Here is a tiny trained network, its code and every weight. The questions are about switching its units off for an input and a class, where a switched-off unit gives its printed mean instead of its output.

import numpy as np


def w(rows, s, z=0):
    codes = np.array(rows[::2]) - 128.0
    scale = np.full(codes.shape[1], s)
    scale[-1] = z or s
    return codes * scale


def norm(h):
    return h / np.sqrt((h * h).mean(-1, keepdims=True) + 1e-5)


def f(y):
    return y / 2 * (1 + np.tanh(0.7978845608 * (y + 0.044715 * y**3)))


def log_softmax(a):
    a = a - a.max(-1, keepdims=True)
    return a - np.log(np.exp(a).sum(-1, keepdims=True))


def net(x, mask):
    res = np.array(x, float).reshape(1, 4) / 4 @ E
    u = 0
    for l in range(2):
        y = f(norm(res) @ A[l][:, :-1].T + A[l][:, -1])
        res = res + np.where(mask[u : u + 9], y, B[l][:, -1]) @ B[l][:, :-1]
        u += 9
    return log_softmax(norm(res)[-1] @ U[:, :-1].T + U[:, -1])


A, B = {}, {}
E = w([
[153,167,249,164,107,143,129,192,170],'x0',
[190,76,141,129,107,104,213,128,140],'x1',
[141,148,116,120,125,123,130,141,132],'x2',
[53,182,116,158,60,134,178,132,148],'x3',
],0.014)
A[0] = w([
[81,181,175,132,123,126,3,143,138,114],'0.n1',
[21,164,96,143,66,120,212,125,139,54],'0.n2',
[150,163,242,135,135,131,106,152,143,69],'0.n3',
[82,157,111,127,115,115,23,124,134,175],'0.n4',
[95,120,123,136,79,123,205,140,142,63],'0.n5',
[70,160,133,133,111,130,128,130,135,96],'0.n6',
[149,151,227,137,122,127,147,138,150,43],'0.n7',
[51,202,215,137,59,131,197,143,137,1],'0.n8',
[59,163,130,125,113,143,122,136,132,75],'0.n9',
],0.019,0.0099)
B[0] = w([
[123,183,117,56,200,190,156,5,161,252],'0.n1',
[135,195,197,82,44,172,142,82,71,240],'0.n2',
[121,172,183,71,134,147,196,82,65,232],'0.n3',
[95,126,135,205,139,124,105,219,61,245],'0.n4',
[146,104,113,57,153,100,197,44,115,189],'0.n5',
[121,135,141,141,83,143,81,163,105,174],'0.n6',
[158,115,145,172,4,106,68,178,77,208],'0.n7',
[126,43,23,195,254,95,101,163,213,241],'0.n8',
[131,161,159,141,82,120,67,170,118,178],'0.n9',
],0.02,0.015)
A[1] = w([
[131,80,194,63,172,87,95,254,51,20],'1.n1',
[95,98,70,202,199,147,81,144,188,25],'1.n2',
[94,200,187,79,133,141,23,118,110,78],'1.n3',
[132,123,139,96,97,81,132,97,133,164],'1.n4',
[110,146,170,75,32,139,21,194,134,45],'1.n5',
[144,20,69,163,167,56,166,174,247,142],'1.n6',
[91,136,155,82,44,135,171,143,169,71],'1.n7',
[176,128,219,154,41,118,157,186,100,5],'1.n8',
[76,153,90,144,248,143,85,174,201,41],'1.n9',
],0.02,0.0033)
B[1] = w([
[141,149,143,104,106,128,104,95,186,196],'1.n1',
[126,150,167,103,170,134,36,117,214,194],'1.n2',
[122,60,43,154,120,84,237,148,139,249],'1.n3',
[99,179,183,139,149,171,95,167,118,169],'1.n4',
[147,85,130,218,177,132,150,189,84,177],'1.n5',
[75,125,71,226,103,142,191,210,38,205],'1.n6',
[166,96,113,129,253,110,131,129,202,158],'1.n7',
[98,127,96,111,130,116,8,122,213,202],'1.n8',
[210,97,221,72,6,71,35,133,180,214],'1.n9',
],0.019,0.017)
U = w([
[159,110,168,130,94,84,10,145,226,166],'0',
[100,94,72,244,87,106,151,210,94,203],'1',
[139,153,146,62,151,135,210,49,129,6],'2',
],0.013,0.002)

Each question gives the input, the list of numbers given to net, and the class t.
The units are the neurons (one row each of A and B). Each row of codes is followed by its name. A weight is (code - 128) times the scale printed after its matrix; where a second scale follows, it is the last column's (A, B and U).
mask holds one flag per neuron, layer by layer. A switched-off neuron (its flag False) gives its mean, the last column of its row in B, instead of its output. The means were averaged over made-up inputs and are rounded, as every weight is.
A unit's drop is (log p(t) with every unit on - log p(t) with that unit switched off) / (log p(t) with every unit on - log p(t) with every unit switched off).
The circuit of an input: a set's keep is (log p(t) with only the set's units on - log p(t) with every unit switched off) / (log p(t) with every unit on - log p(t) with every unit switched off). Starting from the 12 units with the biggest drops (on a tie, the unit counted first), units are removed one at a time, each time the one whose removal leaves the highest keep (on an exact tie, the one counted first), for as long as the keep stays at least 0.8.
units of the circuit, in order: the units of the circuit, biggest drop first
most important unit: the unit with the biggest drop
top k neurons: the k neurons with the biggest drops, biggest first
k most important neurons of layer l: the k neurons of layer l with the biggest drops, biggest first
drop when u is switched off: that unit's drop, to one decimal
input [-1,8,-3,-8], class 1: top 3 neurons : [0.n2 0.n3 0.n1]
input [5,-7,-6,-4], class 2: units of the circuit, in order : [0.n1]
input [7,0,6,-2], class 2: top 3 neurons : [0.n3 0.n1 0.n4]
input [0,7,-1,-1], class 1: top 3 neurons : [0.n1 0.n2 0.n3]
input [-1,5,7,1], class 2: 3 most important neurons of layer 0 : [0.n8 0.n7 0.n5]
input [-4,4,-7,-5], class 1: top 4 neurons : [0.n1 0.n3 0.n2 0.n4]
input [-3,2,-7,-2], class 1: top 3 neurons : [0.n1 0.n4 0.n3]
input [0,-4,5,3], class 1: 2 most important neurons of layer 0 : [0.n2 0.n9]
input [0,3,1,3], class 2: 2 most important neurons of layer 0 : [0.n2 0.n5]
input [4,3,1,1], class 1: top 2 neurons : [0.n8 0.n2]
input [-2,5,1,-4], class 1: top 3 neurons : [0.n1 0.n3 0.n2]
input [0,2,-8,7], class 2: top 2 neurons : [0.n2 0.n5]
input [2,-3,4,0], class 2: 2 most important neurons of layer 0 : [0.n1 0.n3]
input [5,-7,-2,-1], class 2: most important unit : 0.n1
input [-7,5,8,-6], class 1: 2 most important neurons of layer 0 : [0.n1 0.n3]
input [-8,1,1,-8], class 1: 2 most important neurons of layer 1 : [1.n6 1.n9]
input [6,-4,-4,0], class 2: 2 most important neurons of layer 0 : [0.n1 0.n3]
input [1,3,6,1], class 1: drop when 0.n1 is switched off : 0.1
input [-5,3,-7,7], class 2: drop when 1.n7 is switched off : 0.0
input [2,-5,8,-2], class 2: drop when 0.n1 is switched off : 0.5
input [5,5,1,2], class 1: top neuron : [0.n8]
input [-1,1,0,-4], class 1: drop when 0.n3 is switched off : 2.5
